Each row has a hidden trait or not; one of two labels after the row says which. A new part has a new trait and new labels.
In the rows, 128 means zero.
[160 125 113 120  67 142 143 110 145 152 122 162 144  26 102 178 122  84
 152  96 146 183 160 168] -> ruli
[171  87 102 140  72 109 173 134 171 101 158 126 143  87 119 153  91  90
 150 176 157 154 184 134] -> ruli
[174 100 102 130  68 119 163 114 169 137 146 153 138  41 110 166 105  92
 158 151 154 181 174 155] -> ruli
[109 113 131 141 155 139 129 160 131  95 127  89  93 200 162  93 132 137
 107 170 125  64 101 127] -> nifi
[141 105 113 123 115 131 169 150 181  86 148 103 105 117 153 142 109 102
 126 178 158 106 163 175] -> ruli
[103 168 135 149 149 148 115  98 108 118 115 131 170 112 121 151 148  95
 103  83 105 151 133 106] -> nifi
[151 128 120 135  57 130 118 109  94 125 125 128 156  85 109 113 116 112
 181  86 118 136 167 101] -> nifi
[ 86 211 143 152 206 184 117  84 147  87 101 130 150 133 135 153 167 110
  55  54 102 187 117 110] -> nifi
[135 122 122 132  64 152 113 126  68 162 144 141 159  71  82 161 127 101
 165  66 132 218 167 150] -> nifi
[149  95 109 156  97 124 151 144 153  86 157  96 125 120 144 122 100 102
 147 165 142 110 161 126] -> ruli
[139 121 121 132  65 138 155  97 103 145 143 133 154  62  93 154 124 104
 169  70 129 179 169 144] -> nifi
[ 92 150 144 131 229 151 121 146 155 103 117 105 107 191 158 123 156 142
  59 155 122  90  78 133] -> nifi
[100 191 139 157 162 140 114  97 120  93 101 120 150 143 130 134 147 113
  80  73  91 142  91 114] -> nifi
[134  89 109  92  84 158 149 156 166 144 137 109  91 125 145 161 123  83
 127 174 155 132 106 193] -> ruli
[128 114 121 134 118 154 159 140 165  92 145  90 109 131 141 141 116 108
 133 144 149  97 137 167] -> nifi
[144  96 113 146  93 130 155 144 148  85 152  95 129 120 144 124  99 103
 145 167 143 108 163 133] -> ruli
[ 56 207 173 166 210 174  61  93  68 143 121 126 185 149  88 158 180 144
  75  19  96 167 128 119] -> nifi
[164  89 110 154  93 119 158 124 156 100 149 121 156  95 131 121 118 102
 145 146 135 139 175  96] -> nifi
[101 150 137 113 127 155 118 115 134 143 113 128  94 110 124 160 129 119
 132  81 137 125 102 166] -> ruli
[ 80 168 158 134 218 155 130 127 170  88 122 106 123 159 172 141 165 137
  46 134 130 104  90 142] -> nifi
[ 96 186 142 149 188 140 105 105 138  78  96 117 151 158 138 107 148 127
  80  73  89 115 105  81] -> nifi
[ 97 153 145 107 153 148 128 119 119 149 104 134  94 127 126 161 142 118
 116  86 128 123  89 158] -> ruli
[143  84 113 122  92 122 154 168 150  88 149  86  95 151 153  99  91 115
 151 173 160  74 128 146] -> ruli
[129 113 126 113 138 145 143 151 167 116 127 107  89 142 152 137 126 113
 106 168 150  91  97 173] -> ruli
[139 150 120 142 100 152 135  99 130 116 115 128 154  66 116 130 139  88
 140  84 119 160 153 104] -> nifi
[130 164 129 153 157 126 129  89 134  74 109 111 153 115 131  85 125 138
 121  69 121  96 125  92] -> nifi
[ 92 188 143 152 186 136  99 102 131  62 100  99 152 186 152  96 146 140
  77  78  86  98 115  76] -> nifi
[114 131 124 167 143 141 133 142 143  59 137  74 151 160 154  87 128 101
 103 148 110  93 153  87] -> nifi
[115 142 133 123 128 149 136 117 139 113 118 114 108 118 132 142 130 103
 114  82 129 109 126 136] -> nifi
[118 173 137 151 160 130 116 106 121  73 102 113 149 146 140 112 142 122
 101  98  92 108 130  80] -> nifi
[ 73 158 145 122 214 172 106 156 131 127 114 101 119 213 160 122 160 136
  61 146 119  88  83 148] -> nifi
[108 138 128 113  92 161 118 105 109 160 113 136 136  89  99 164 130  97
 152  74 133 149 144 158] -> ruli
[155 125 111 161 109 130 156 109 148  96 134 118 151  78 127 127 130  87
 145 130 131 144 175 110] -> nifi
[106 170 146 167 169 143  95  97  88 116 111 132 167 159 113 122 148 136
 112  52  94 131 145  94] -> nifi
[ 99 145 134 125 195 138 122 166 146 120 102 108 111 214 162  98 148 136
  72 177 112  72  74 112] -> nifi
[206  66 109 144  22  31 183  69 125  95 165 154 139  30 104 136  71 132
 225 175 154 161 197 103] -> ruli
[167 115 126 144  65  92 149  94 118 126 147 149 144  44  99 140 105 118
 189 100 138 163 179 121] -> ruli
[172  66 105 124  76  99 168 151 163 111 155 124 108  94 131 145  73 119
 184 209 162 115 166 149] -> ruli
[150 133 118 145 137 128 157  97 156 101 110 131 167  73 131 133 134  88
 136 112 121 145 173 102] -> nifi
[143 131 128 143  91 125 139  89 106 112 139 140 154  55 102 139 128 101
 166  81 132 174 171 118] -> nifi
[167 103 113 118  64 131 143 105 105 169 121 160 135  39  89 174 114  90
 192 113 142 191 164 144] -> ruli
[148 137 112 120  83 148 135 113 133 130 123 142 128  72 109 152 124  94
 156  93 134 160 159 148] -> ruli
[127 110 120 116 143 146 166 150 177 114 136  93  90 139 166 120 124 106
 115 174 158  92 122 164] -> nifi
[134 144 124 146 108 149 118  99 119 117 108 120 153  95 117 128 145  90
 144  74 126 153 159 107] -> nifi
[ 96 157 143 123 133 162  79 110  76 156 118 132 134 161 101 156 137 127
 118  75 110 148 113 144] -> nifi
[ 96 136 134 121 187 163  97 173 120 143 107  97 115 222 160  97 156 131
  77 160 110  79  71 113] -> nifi
[106 126 130 116 146 151 138 135 145 107 127 117  98 136 138 144 136 127
 109 124 138 107 106 173] -> ruli
[168  73 103 122  72  98 178 147 179 113 155 135  98  78 131 154  68 117
 167 206 169 124 160 155] -> ruli
[111 167 144 140 171 144 119 100 120  94 114 123 132 120 125 148 151 103
 102  86 106 141 106 116] -> nifi
[100 157 143  87 135 143 109 129 110 151 109 135  88 154 125 153 143 127
 119  94 123 119  64 166] -> ruli
[153 140 119 148 125 124 154  93 152  96 120 129 143  62 125 130 141  92
 149  95 127 150 173  99] -> nifi
[141 137 117 138  89 140 128 101 112 125 120 120 148  99 113 119 126  82
 158  95 116 142 154 105] -> nifi
[125 134 120 119 110 149 140 119 144 115 136 112 104 113 130 140 117 100
 138 125 145 113 127 161] -> ruli
[109 170 129 161 156 128 113 100 109  76 103 109 146 150 135 102 133 119
 118  92  93  98 142  71] -> nifi
[164 114 119 140  72  96 156  97 119 113 134 147 146  48 107 128 111 118
 190 110 136 151 180 113] -> nifi
[ 72 173 150 112 183 167  85 140 103 152  81 105  94 200 148 112 161 135
  77  88 103  75  60 134] -> nifi
[117 132 119 157 117 134 134 118 127  79 136  96 150 121 137  93 120 102
 144 131 115  88 173  85] -> nifi
[145 139 120 126  66 150 121 101 113 159 136 137 159  74  88 154 126  96
 155  62 135 179 160 148] -> nifi
[ 81 162 146  98 153 159 101 116 127 163 106 137  96 147 117 170 162 129
  97  75 124 127  64 179] -> nifi
[155 125 109 137  89 130 128 104 119 124 126 126 146  91 120 112 123  95
 174 114 119 143 160  99] -> nifi
[145 129 115 141  97 136 140 121 136  98 123 102 135 102 126 118 123  93
 144 113 119 117 161 102] -> nifi
[ 90 139 137 125 189 141 110 158 132 117 118 106 107 205 156 105 143 149
  88 160 119  73  69 126] -> nifi
[ 90 132 144 115 138 140 110 142 113  91 125 110 106 176 134 126 129 139
 113 134 127  93  84 147] -> ruli
[161 102 107 160 102 115 160 137 149  80 152  90 161 101 142 106 110  93
 136 168 127 118 188  90] -> nifi
[158 126 106 152 106 126 136 101 122 126 121 137 149  86 117 122 129 104
 160  96 120 147 165  98] -> nifi
[144 105 125 124  27 151 111 114  76 184 146 144 150  78  83 156 116  91
 198  86 126 171 166 132] -> nifi
[127 139 119 154 152 150 159 120 180  59 140  94 152 122 146 135 141  82
 103 128 131 131 161 118] -> nifi
[167  59 105 126  60  98 150 164 123 137 163 128 101 101 119 144  71 115
 191 212 155 119 149 152] -> ruli
